(in the rows, 128 means zero)
Rows lie near named flat spaces through zero. A row that begins with a name and a colon came from that space; any other row is followed by the name of its block's space that it lies nearest.
z989z363: [117 149 135 104 93 119 125 123 126 119 117 134 129 122 129 130 157 105 115 128 144 123 125 135 144]
z388z282: [105 116 116 156 123 155 118 116 102 99 136 151 135 120 170 100 123 171 124 100 76 136 100 116 173]
z158z364: [147 122 141 116 132 109 130 117 150 149 128 119 139 126 118 142 119 130 138 133 142 123 142 136 114]
z388z282: [134 130 112 158 118 151 158 99 83 124 153 137 131 113 193 125 111 173 153 116 112 157 119 129 141]
z229z456: [116 112 133 154 141 126 130 135 126 120 134 132 112 141 152 128 135 134 123 108 112 129 132 120 137]
z158z364: [129 122 137 157 153 144 113 136 141 137 141 125 133 153 122 130 113 164 130 135 102 125 114 111 134]
z174z718: [104 111 106 162 154 120 146 164 99 102 121 123 105 128 142 108 108 105 106 145 141 108 112 105 142]
z174z718: [126 161 160 155 122 154 163 126 128 144 144 98 102 149 163 151 148 149 139 94 123 157 136 122 105]
z388z282: [127 133 138 157 121 129 136 110 122 135 142 133 147 127 160 127 110 169 136 132 116 124 105 120 160]
z388z282: [132 108 109 123 134 137 137 124 103 111 127 123 123 116 157 119 116 137 131 118 127 138 135 122 124]
z388z282: [122 129 134 138 136 128 124 134 141 133 128 128 130 130 112 123 124 129 126 126 118 122 121 127 130]
z158z364: [92 145 147 154 130 106 119 139 182 143 116 156 136 100 43 96 136 84 123 100 90 106 107 162 135]
z229z456: [136 162 110 109 136 153 136 167 108 128 119 93 115 144 90 134 117 101 116 186 174 124 117 108 95]
z44z994: [132 123 109 139 160 157 84 147 146 138 142 155 129 154 61 123 127 132 135 145 88 137 126 134 110]
z989z363: [145 116 138 106 141 167 79 121 156 132 136 130 134 160 110 137 144 171 135 104 80 151 143 122 112]
z174z718: [124 140 161 103 109 132 118 121 150 124 114 105 136 134 137 132 144 144 114 107 125 121 123 116 139]
z989z363: [119 135 97 137 124 122 130 151 86 110 129 140 122 137 136 126 122 107 111 186 163 112 108 111 153]
z229z456: [142 145 98 80 83 135 144 90 99 124 126 152 132 76 129 122 149 98 154 106 138 166 152 177 103]
z229z456: [119 126 110 146 119 128 142 118 107 124 142 163 105 117 144 128 155 104 143 97 113 157 150 158 119]
z229z456: [148 135 118 77 113 139 131 118 117 123 112 102 143 106 125 125 115 129 130 141 155 132 131 126 110]
z44z994: [132 151 102 131 151 141 130 151 141 152 127 135 129 107 29 111 106 85 144 155 128 132 122 157 78]
z388z282: [135 105 132 153 143 109 138 107 140 143 134 134 154 103 135 115 87 157 146 122 111 116 117 135 142]
z989z363: [122 156 134 102 98 120 145 128 120 121 109 110 135 107 127 123 132 106 115 140 162 116 114 127 135]
z229z456: [137 108 153 102 114 98 121 94 157 130 110 116 172 96 143 116 101 160 127 116 126 100 115 126 160]
z174z718: [126 114 119 95 123 134 106 134 115 97 107 112 142 127 143 113 116 143 102 146 138 108 110 98 155]
z989z363: [130 170 160 97 103 150 141 119 150 138 111 86 141 111 109 124 130 138 128 109 132 132 115 128 110]
z158z364: [130 162 167 124 124 149 149 134 142 136 114 59 147 131 138 126 94 174 116 142 145 108 89 87 133]
z174z718: [123 142 131 157 135 158 141 138 110 126 142 114 112 150 154 133 127 154 129 127 119 142 117 108 127]
z44z994: [112 107 119 151 169 139 123 154 147 124 121 127 113 120 83 100 112 112 126 101 92 126 128 132 104]
z158z364: [128 146 166 92 106 104 135 126 161 135 103 93 135 122 119 137 141 111 112 120 159 107 131 125 125]
z989z363: [149 160 138 112 116 119 152 113 144 162 126 110 150 102 92 135 107 119 149 149 156 127 124 150 100]
z44z994: [142 147 168 108 119 115 101 117 189 165 129 129 145 147 77 153 151 129 135 125 122 123 140 145 114]
z989z363: [129 154 115 147 132 148 127 144 112 135 141 131 128 147 111 133 120 133 129 171 136 129 107 118 129]
z989z363: [121 117 142 109 114 101 146 115 137 120 109 116 129 98 147 119 132 110 123 94 139 119 139 138 130]
z44z994: [141 122 117 120 135 124 124 134 116 127 128 120 134 138 134 136 112 134 124 164 152 119 125 113 131]
z388z282: [129 77 113 115 165 112 119 137 144 115 107 120 131 102 105 100 96 115 123 110 117 111 140 128 113]
z158z364: [124 115 123 154 119 145 101 111 106 114 154 165 132 159 181 137 146 177 129 125 92 141 119 114 175]
z229z456: [120 94 139 130 130 120 137 115 123 105 120 116 123 119 188 119 126 151 120 83 113 126 136 114 147]
z174z718: [162 141 151 51 81 123 119 92 128 127 114 95 157 130 171 157 140 158 124 144 172 127 138 114 138]
z388z282: [106 109 112 99 115 131 87 131 129 93 111 161 125 120 112 105 162 104 107 101 98 127 132 136 149]
z989z363: [133 130 149 94 111 117 137 110 150 131 110 107 139 101 126 124 131 123 130 97 134 126 138 139 116]
z388z282: [127 134 158 162 158 122 137 148 158 149 127 93 138 146 112 130 91 153 121 150 132 98 102 100 132]
z229z456: [134 127 126 118 120 117 132 115 130 133 125 132 140 110 124 125 121 124 135 129 134 125 129 139 129]
z174z718: [119 105 108 125 141 109 117 137 133 119 117 148 132 108 97 107 117 98 122 131 123 113 128 140 131]
z174z718: [112 137 159 138 123 104 147 133 155 137 119 117 115 124 123 132 146 102 121 98 133 119 136 137 123]
z44z994: [126 113 95 183 191 134 131 161 134 146 138 139 132 118 55 99 65 120 142 165 107 114 104 131 106]
z229z456: [120 142 125 135 117 126 131 127 126 131 131 144 126 123 117 126 140 112 130 127 126 131 125 141 132]
z174z718: [127 121 147 74 110 125 126 120 144 109 97 96 131 107 136 119 140 121 112 90 135 123 140 124 121]
z158z364: [108 151 122 126 116 135 149 139 117 116 112 118 124 98 111 103 124 101 120 122 134 124 109 133 125]
z158z364: [131 135 135 98 105 120 136 122 120 119 116 112 126 123 151 136 143 118 119 126 156 126 136 124 130]
z44z994: [107 108 103 170 155 153 122 141 111 110 139 152 113 126 127 101 119 137 130 106 80 140 118 127 134]
z158z364: [132 127 82 125 130 154 153 135 68 105 131 125 110 111 155 117 113 119 134 143 146 150 130 124 111]
z44z994: [127 122 113 89 153 152 102 163 150 119 106 114 107 129 50 114 141 83 117 114 118 136 151 136 72]
z44z994: [119 115 112 138 150 158 96 143 132 118 135 150 116 144 98 115 140 131 127 111 82 143 131 130 119]
[107 127 119 103 113 170 100 132 121 95 122 147 98 134 126 116 186 113 118 64 80 165 150 139 115] => z44z994
[147 185 128 100 99 148 113 124 134 156 135 131 150 139 74 147 138 124 138 182 151 135 113 140 115] => z989z363
[141 131 136 103 117 134 104 104 157 143 129 143 147 119 97 129 139 138 143 109 103 140 138 152 117] => z174z718
[119 129 120 146 137 117 162 135 118 128 121 116 124 97 126 110 101 110 131 126 140 120 119 133 119] => z44z994
[153 140 126 73 101 151 104 98 135 133 125 129 154 114 111 131 135 149 142 124 120 147 135 143 115] => z229z456
[154 134 113 117 121 147 119 109 111 139 146 138 142 136 137 143 122 157 148 153 130 148 132 132 122] => z174z718
[117 121 134 152 122 132 125 115 121 120 140 146 127 135 165 127 138 154 129 105 101 135 122 125 156] => z44z994
[133 129 136 79 113 129 121 131 132 115 109 106 118 131 131 137 154 109 114 116 149 131 149 124 112] => z44z994
[140 141 138 154 143 119 168 120 142 163 135 109 137 103 110 127 91 131 155 128 136 129 125 144 99] => z989z363
[121 151 149 113 113 142 106 132 146 126 119 116 145 140 110 125 134 146 112 137 121 115 103 111 148] => z229z456
[114 152 143 167 140 154 135 148 132 135 138 113 119 151 123 127 122 149 123 131 111 128 103 108 131] => z388z282
[115 120 132 153 140 157 113 139 123 116 144 139 100 165 152 135 159 146 123 96 89 150 139 116 130] => z229z456
[108 99 93 123 142 154 111 136 114 95 120 155 107 104 110 92 141 105 127 78 79 151 142 146 112] => z388z282
[129 124 132 150 134 113 120 120 146 146 140 154 137 131 111 132 128 129 139 130 113 125 128 144 135] => z229z456
[139 106 118 148 165 150 116 137 128 131 141 124 126 147 125 127 104 160 137 133 104 136 129 113 115] => z989z363
[139 121 142 136 143 133 131 116 152 147 134 120 132 124 118 130 118 147 146 102 106 139 139 138 106] => z989z363
[121 99 116 135 140 116 131 135 113 109 123 130 119 125 153 120 120 123 118 124 131 119 132 118 140] => z989z363
[133 135 122 148 134 135 165 129 108 137 141 119 103 126 150 139 129 118 146 114 139 153 148 138 95] => z174z718
[111 125 118 160 148 150 109 146 126 119 135 141 127 142 112 111 118 145 121 134 93 124 103 114 145] => z174z718
[91 176 164 144 97 136 141 126 148 126 111 112 152 101 113 97 123 141 111 111 109 104 70 121 169] => z158z364
[126 152 133 157 111 130 136 104 135 153 151 162 138 118 118 132 138 135 154 116 102 146 122 160 133] => z388z282
[118 151 126 134 128 160 133 150 111 119 131 114 103 151 132 133 146 124 119 129 129 142 125 113 115] => z388z282
[131 123 105 126 137 123 159 142 98 119 122 112 108 115 141 126 116 99 128 139 162 132 140 127 104] => z229z456
[138 128 113 129 129 108 136 126 120 139 132 139 135 119 118 133 115 111 136 159 153 121 130 139 125] => z989z363
[124 117 115 126 142 157 100 128 138 121 128 144 135 121 93 105 123 142 133 108 80 139 122 135 122] => z174z718
[117 140 170 134 113 93 166 112 161 145 114 105 131 97 135 126 130 113 131 84 137 116 131 145 125] => z44z994
[116 138 155 134 123 124 125 128 157 136 124 125 127 132 114 128 144 126 123 103 112 123 126 133 130] => z174z718
[115 100 113 149 178 134 98 173 147 123 130 144 93 162 74 124 142 93 116 122 102 128 149 127 99] => z158z364
[127 123 122 191 166 140 146 141 124 147 153 132 117 141 126 128 99 148 146 134 107 136 120 124 116] => z989z363

Rows lie near named flat spaces through zero. A row that begins with a name and a colon came from that space; any other row is followed by the name of its block's space that it lies nearest.
z583_z834: [157 109 126 143 140 115 165 120 138 130 132 142 136 131 114 120 94 124 121 131 77 147 107 110 118]
z554_z455: [105 119 99 99 102 147 165 144 144 110 132 116 115 112 116 114 150 142 126 117 118 121 111 162 116]
z554_z455: [77 95 103 101 120 172 156 109 151 101 146 93 139 113 113 136 132 144 119 117 136 120 140 182 137]
z583_z834: [179 119 118 144 124 92 169 149 122 155 131 175 127 140 115 108 95 124 123 149 67 146 107 73 112]
z683_z889: [169 154 142 144 167 110 143 128 107 144 118 131 132 100 135 140 98 108 153 111 115 126 98 116 139]
z683_z889: [100 121 111 113 105 132 129 139 138 122 136 135 121 136 123 124 146 146 121 148 143 128 145 134 122]
z554_z455: [101 104 144 129 138 150 105 92 136 114 143 105 139 133 136 148 128 135 119 128 155 125 156 145 140]
z137_z928: [148 157 134 141 141 111 132 134 150 103 97 121 118 126 118 109 131 114 131 107 96 148 76 142 104]
z554_z455: [125 105 113 126 118 151 133 124 118 142 129 116 153 139 113 119 113 113 113 109 109 122 148 130 147]
z683_z889: [168 153 134 110 139 116 168 152 89 155 139 141 98 69 158 143 133 131 170 114 138 96 92 117 131]
z59_z584: [117 88 121 109 103 132 164 124 150 114 160 142 104 125 132 126 143 163 117 154 118 130 125 126 102]
z18_z627: [79 108 107 102 117 150 139 125 127 129 158 126 132 116 130 151 133 157 131 155 172 112 171 146 146]
z59_z584: [123 146 136 139 174 137 133 103 142 103 113 94 146 105 119 143 104 113 141 101 126 136 104 168 140]
z137_z928: [131 112 136 136 128 124 118 118 124 137 140 139 134 142 132 134 119 132 121 145 131 131 149 107 131]
z59_z584: [124 139 121 117 108 121 129 148 133 123 123 137 109 129 130 116 153 137 129 134 132 127 118 129 112]
z18_z627: [86 123 102 89 99 139 157 147 143 111 150 132 99 105 132 134 164 168 136 152 160 114 130 155 114]
z18_z627: [108 116 130 135 133 140 99 112 118 140 135 123 153 146 126 142 114 124 119 138 152 126 174 122 153]
z137_z928: [133 117 108 132 95 136 110 148 110 157 115 136 150 166 109 100 125 106 105 119 105 127 158 104 141]
z137_z928: [116 134 106 105 109 143 149 148 124 127 126 119 119 110 124 120 147 131 134 113 130 113 118 150 128]
z59_z584: [120 132 125 122 131 128 141 127 143 111 128 123 119 117 127 129 134 137 132 129 128 132 112 145 118]
z59_z584: [159 95 143 103 111 152 165 123 100 143 156 116 101 88 160 131 148 132 138 92 118 91 106 127 124]
z583_z834: [167 101 148 112 89 132 136 139 95 156 151 143 93 120 163 117 162 134 127 115 121 98 122 93 113]
z583_z834: [95 158 124 131 136 145 79 127 124 122 102 98 151 138 120 132 136 109 129 109 165 123 152 159 153]
z683_z889: [96 99 93 112 93 147 145 137 148 120 134 127 137 150 102 108 135 139 103 137 110 135 146 141 123]
z583_z834: [163 109 131 140 127 122 148 125 123 141 129 138 134 136 122 114 107 115 118 118 82 135 114 104 123]
z137_z928: [120 151 109 129 125 143 109 143 114 138 99 108 152 136 110 115 125 99 127 97 126 122 136 144 151]
z583_z834: [135 128 127 136 137 128 132 124 129 128 122 124 139 131 119 125 113 118 126 120 112 134 123 128 132]
z583_z834: [157 129 126 127 149 108 184 132 129 130 141 147 114 94 131 136 105 139 148 137 102 132 89 119 116]
z683_z889: [160 114 139 146 149 136 140 108 123 132 120 110 149 127 120 122 97 100 122 92 85 133 109 127 137]
z554_z455: [132 149 116 118 126 112 156 150 139 117 122 140 106 109 126 122 139 140 142 136 121 132 95 136 108]
z59_z584: [145 109 137 136 119 142 113 119 111 145 126 119 143 145 129 118 122 107 113 104 110 121 141 114 139]
z683_z889: [139 138 130 106 106 127 135 151 109 139 134 135 96 106 151 126 163 137 143 121 145 104 114 124 119]
z554_z455: [106 98 112 123 122 163 127 114 120 138 136 106 161 139 113 129 111 117 112 112 125 119 165 141 157]
z18_z627: [114 123 117 140 153 115 143 117 146 123 136 143 147 133 110 143 91 139 128 163 125 150 141 123 134]
z583_z834: [102 114 124 131 105 133 96 125 142 122 127 130 135 165 120 119 142 134 104 145 138 138 160 124 125]
z683_z889: [151 114 121 134 137 137 159 122 123 135 124 118 145 121 114 118 101 109 124 100 84 129 110 129 135]
z59_z584: [132 124 130 132 130 128 122 126 119 138 131 132 135 133 129 131 120 124 127 130 129 126 140 117 136]
z18_z627: [110 133 112 132 114 108 122 143 151 119 123 153 125 155 112 117 132 143 116 166 126 151 138 117 112]
z137_z928: [110 142 121 125 141 142 115 126 117 132 121 110 146 119 125 140 121 118 137 116 152 118 145 147 153]
z683_z889: [146 128 136 137 129 130 122 124 125 130 116 119 133 134 126 117 125 111 122 106 108 130 117 126 127]
z18_z627: [138 134 138 134 162 124 151 112 137 114 129 118 129 102 129 142 108 127 142 120 120 134 101 143 128]
z554_z455: [154 146 136 142 137 105 121 138 116 143 118 147 127 133 131 125 118 118 134 134 120 134 120 102 127]
z554_z455: [119 138 122 140 164 122 134 117 126 133 130 130 154 120 117 150 89 125 140 143 138 136 142 130 151]
z18_z627: [119 160 136 146 115 97 81 141 167 95 94 140 111 171 118 102 159 130 111 148 126 163 111 127 90]
z18_z627: [129 107 131 148 134 138 95 112 100 164 133 131 172 160 121 136 92 107 112 132 131 126 187 96 166]
z137_z928: [115 99 151 151 162 106 126 86 159 110 159 150 134 143 131 159 95 158 120 188 140 158 151 108 120]
z137_z928: [92 73 104 92 91 148 164 130 123 143 185 150 117 121 137 145 138 175 121 174 155 108 177 117 132]
z59_z584: [145 121 138 119 132 140 144 122 111 136 137 116 120 103 144 135 131 124 139 104 127 109 115 133 133]
[158 115 152 146 128 124 107 115 118 139 125 130 131 147 137 120 124 112 116 116 110 131 129 102 126] => z554_z455
[149 104 134 108 98 141 148 136 108 143 147 130 103 113 150 120 154 135 128 111 120 103 118 117 118] => z59_z584
[110 121 117 96 116 143 160 136 124 123 150 123 106 92 142 141 150 152 144 129 152 105 122 151 126] => z137_z928
[120 143 123 128 126 126 113 137 124 132 119 129 132 133 126 127 132 125 130 131 141 127 137 129 134] => z583_z834
[184 136 170 136 128 110 120 128 109 137 126 135 94 115 164 123 150 120 139 106 117 117 89 101 106] => z137_z928
[145 141 144 144 145 118 117 120 135 118 112 122 129 132 128 124 123 115 129 116 115 139 108 128 121] => z18_z627
[153 91 148 121 133 163 155 97 117 125 142 91 128 101 142 130 126 114 126 73 100 107 104 147 133] => z59_z584
[122 141 123 112 124 123 148 140 138 113 131 130 103 105 135 130 148 145 142 132 138 124 103 145 111] => z59_z584
[93 90 144 126 148 159 125 76 153 95 151 92 140 122 132 153 122 142 118 124 147 130 145 165 135] => z554_z455
[78 135 113 120 125 118 113 133 148 115 141 146 126 139 124 146 136 161 129 184 176 138 164 133 127] => z683_z889
[137 104 140 149 132 107 125 111 149 123 139 153 130 158 123 127 110 139 110 164 108 155 137 96 111] => z137_z928
[127 117 125 120 134 140 143 122 116 137 141 122 133 111 133 140 119 130 135 122 134 115 135 133 141] => z18_z627
[156 126 118 118 101 137 146 149 114 139 116 122 119 124 125 99 143 110 123 90 91 116 101 127 120] => z683_z889
[131 154 124 130 132 138 110 138 111 136 103 109 141 125 123 121 130 102 134 95 131 118 125 141 145] => z137_z928
[119 154 123 132 147 106 123 139 120 139 130 150 131 121 130 148 114 138 147 162 159 131 143 116 139] => z59_z584
[159 134 144 118 117 121 144 139 120 127 129 131 92 105 151 120 156 131 140 110 118 115 88 124 105] => z137_z928
[143 95 144 118 128 137 163 108 134 118 155 123 108 105 145 136 132 143 130 121 114 120 106 131 113] => z583_z834
[173 140 126 127 130 108 176 147 132 125 118 139 104 104 127 109 127 123 140 110 78 133 64 122 100] => z18_z627
[119 175 108 142 172 111 138 138 136 122 102 126 153 114 102 138 90 115 149 133 129 146 115 147 146] => z583_z834
[90 130 84 115 92 127 132 159 150 121 119 143 132 157 96 104 141 141 110 155 123 143 146 135 119] => z683_z889
[133 77 131 142 119 130 120 110 111 164 159 155 155 164 127 136 94 132 104 162 121 131 188 76 147] => z59_z584
[135 157 95 145 121 111 128 159 140 130 86 139 150 159 85 91 110 101 115 123 82 155 114 123 125] => z683_z889
[137 151 125 127 147 121 143 137 119 132 122 128 127 104 129 136 118 123 148 121 131 123 110 134 135] => z583_z834
[137 124 112 111 102 127 156 153 122 137 134 141 110 119 129 114 143 137 130 128 114 119 114 121 116] => z18_z627
[123 144 127 121 132 133 137 129 146 101 113 107 116 112 125 121 144 126 134 106 122 130 93 162 114] => z59_z584
[109 114 135 112 139 131 151 113 136 116 160 130 111 98 146 158 132 161 143 152 160 119 131 140 125] => z137_z928

Rows lie near named flat spaces through zero. A row that begins with a name and a colon came from that space; any other row is followed by the name of its block's space that it lies nearest.
z640_z432: [122 130 140 112 119 106 160 140 97 189 105 136 154 174 134 156 124 111 134 134 138 115 79 124 118]
z970_z787: [129 118 163 154 120 139 103 120 128 125 152 80 139 121 136 100 134 138 125 121 146 119 137 137 136]
z51_z913: [145 143 98 103 129 90 169 132 80 172 110 162 110 157 122 159 135 128 122 132 113 130 91 122 130]
z640_z432: [141 118 108 118 115 173 139 112 140 146 86 131 117 106 92 126 109 146 112 149 134 122 132 102 120]
z567_z771: [163 116 124 112 128 106 138 108 100 146 140 69 120 156 131 126 113 137 136 120 122 126 115 101 95]
z51_z913: [143 115 130 98 134 108 137 125 114 132 118 124 122 129 106 128 108 137 124 147 123 128 127 96 90]
z567_z771: [109 115 129 100 128 133 121 121 122 111 101 104 143 158 129 146 105 123 118 148 102 131 115 119 79]
z640_z432: [105 159 119 121 140 108 136 142 117 104 123 147 143 169 158 161 140 100 127 126 107 133 111 160 135]
z567_z771: [126 137 134 97 141 102 149 148 107 112 109 166 132 134 118 136 113 127 126 153 132 129 137 125 102]
z970_z787: [122 109 178 140 115 122 111 133 119 169 131 131 138 100 97 105 138 142 108 147 152 112 117 112 137]
z51_z913: [157 146 135 116 144 90 143 136 105 113 141 141 115 119 116 118 129 136 124 139 139 126 146 119 127]
z567_z771: [137 99 142 126 132 89 125 137 136 158 165 134 122 112 126 114 125 125 159 108 137 134 126 101 116]
z567_z771: [139 108 119 100 133 109 144 131 121 135 124 133 122 134 123 129 103 132 148 129 126 135 131 104 88]
z51_z913: [136 114 118 108 140 120 113 112 147 98 137 90 124 135 128 132 109 121 134 127 102 137 134 99 87]
z567_z771: [155 137 106 150 121 139 138 119 126 150 141 134 101 105 122 116 145 142 130 110 140 128 134 131 169]
z970_z787: [136 120 110 133 118 152 133 112 143 149 123 98 130 141 135 135 120 123 140 113 127 126 115 117 126]
z640_z432: [118 139 108 112 127 165 151 136 142 109 83 155 140 134 127 141 104 123 132 145 137 128 144 137 114]
z51_z913: [113 133 119 147 124 143 125 137 147 132 130 169 122 104 128 127 144 126 131 119 133 132 134 145 163]
z970_z787: [134 110 133 119 136 127 105 118 155 102 138 112 120 101 108 114 115 132 125 136 118 133 147 97 103]
z567_z771: [128 165 153 146 135 133 124 131 140 108 133 106 157 144 140 132 142 105 117 134 145 111 128 145 153]
z970_z787: [125 148 184 144 131 96 114 138 128 159 144 126 155 126 111 129 158 107 103 145 146 103 98 117 159]
z970_z787: [163 138 127 115 140 155 137 118 155 80 117 102 127 106 108 106 96 137 131 148 154 121 179 103 103]
z970_z787: [136 130 129 121 127 136 146 139 117 125 111 158 122 110 114 115 117 145 128 143 151 126 152 131 126]
z51_z913: [119 108 152 133 117 143 112 124 134 142 123 112 138 116 116 115 122 137 121 137 137 121 126 118 119]
z567_z771: [131 173 150 98 156 89 147 148 148 119 106 170 157 136 97 161 129 84 106 172 134 109 113 96 125]
z640_z432: [100 157 134 127 124 135 138 138 113 137 94 149 155 163 136 160 142 108 104 146 122 117 95 155 145]
z567_z771: [134 129 98 109 122 124 136 117 90 143 97 161 93 117 95 142 136 155 89 152 98 134 112 120 130]
z51_z913: [110 109 124 128 115 148 122 124 135 151 112 128 133 130 126 135 123 129 128 127 120 129 111 125 121]
z640_z432: [122 133 107 130 112 168 152 123 116 141 97 107 143 169 156 143 114 127 141 118 135 125 117 154 124]
z640_z432: [123 129 135 151 133 112 115 136 146 127 165 137 126 114 143 120 148 117 144 103 132 133 132 139 156]
z970_z787: [139 134 152 140 118 136 145 138 123 167 119 145 139 112 109 115 132 133 125 139 169 110 127 123 151]
z640_z432: [169 99 115 112 127 97 125 100 101 154 152 76 94 129 112 118 120 152 128 118 107 134 115 84 98]
z970_z787: [126 160 92 91 145 114 156 134 104 88 93 157 123 164 136 165 117 118 117 148 99 137 127 142 106]
z640_z432: [143 98 139 130 126 139 125 127 126 100 152 85 126 121 148 87 97 152 165 110 154 136 175 132 92]
z51_z913: [114 135 129 132 117 159 131 124 140 143 100 122 149 143 127 144 127 116 118 137 131 118 109 132 134]
z567_z771: [119 108 127 137 117 131 106 114 116 143 136 110 115 124 127 125 140 142 115 121 106 134 111 130 131]
z51_z913: [134 136 117 109 132 127 139 118 121 119 114 95 139 167 140 147 113 116 130 132 115 126 115 122 101]
z640_z432: [144 132 86 134 133 102 131 112 126 144 160 110 102 151 153 149 147 115 144 87 94 142 101 126 145]
z51_z913: [121 140 155 153 111 146 127 125 106 156 122 92 154 158 145 128 143 126 116 127 147 109 103 154 152]
z970_z787: [135 127 159 140 115 156 121 118 104 120 120 75 144 138 132 104 119 150 114 141 153 113 140 143 121]
[149 155 104 124 131 146 155 119 142 131 112 109 138 156 138 148 120 108 138 123 135 120 121 123 132] => z970_z787
[159 144 161 137 140 89 122 126 95 110 168 85 126 134 135 104 140 138 121 127 144 119 142 132 133] => z51_z913
[113 118 93 128 128 133 129 131 142 124 132 157 112 124 143 138 129 124 147 106 108 147 130 139 132] => z51_z913
[98 128 168 123 139 107 115 151 142 108 136 140 161 135 138 130 125 105 135 138 135 125 130 134 113] => z567_z771
[150 108 159 125 128 81 129 134 70 140 161 106 115 128 130 96 126 161 133 125 144 129 138 128 110] => z51_z913
[141 130 132 117 133 112 132 123 113 124 132 104 128 144 129 130 122 129 126 132 124 126 124 119 111] => z51_z913
[108 91 134 130 122 163 72 92 193 116 132 57 141 120 116 131 116 112 117 128 90 129 111 85 95] => z51_z913
[109 112 108 133 116 175 112 110 157 121 110 102 133 133 135 137 117 125 129 121 109 133 123 129 118] => z567_z771
[119 141 134 141 131 94 119 129 106 139 156 112 132 161 156 144 157 112 125 109 108 129 95 149 149] => z640_z432
[147 137 107 110 129 147 168 141 121 123 94 176 116 108 109 120 104 146 137 146 158 128 162 126 122] => z970_z787
[134 149 119 124 148 124 131 140 120 45 140 139 117 121 149 111 120 140 136 129 132 142 187 162 121] => z970_z787
[163 160 103 116 129 139 150 105 109 129 101 99 119 150 113 146 128 130 100 145 120 116 114 115 132] => z567_z771
[117 122 141 115 123 111 122 129 61 111 119 115 121 151 136 124 128 159 102 145 110 133 125 156 105] => z567_z771
[110 121 119 131 115 142 110 115 93 125 111 126 111 130 123 131 141 154 91 140 98 134 115 149 133] => z567_z771
[128 121 140 123 121 129 134 130 114 147 116 129 133 129 118 125 123 136 122 139 138 122 121 123 121] => z51_z913
[134 100 139 121 121 109 107 108 117 160 140 88 120 131 112 128 130 136 114 130 105 127 97 94 107] => z51_z913
[132 114 106 135 129 137 145 146 166 143 138 191 111 82 122 114 121 128 169 106 153 139 157 121 146] => z567_z771
[133 149 110 125 130 120 150 127 99 119 129 101 136 183 170 147 127 117 142 110 121 131 116 158 125] => z51_z913
[112 99 135 116 131 111 123 142 144 135 136 155 130 115 126 125 115 123 151 123 127 138 132 113 104] => z567_z771
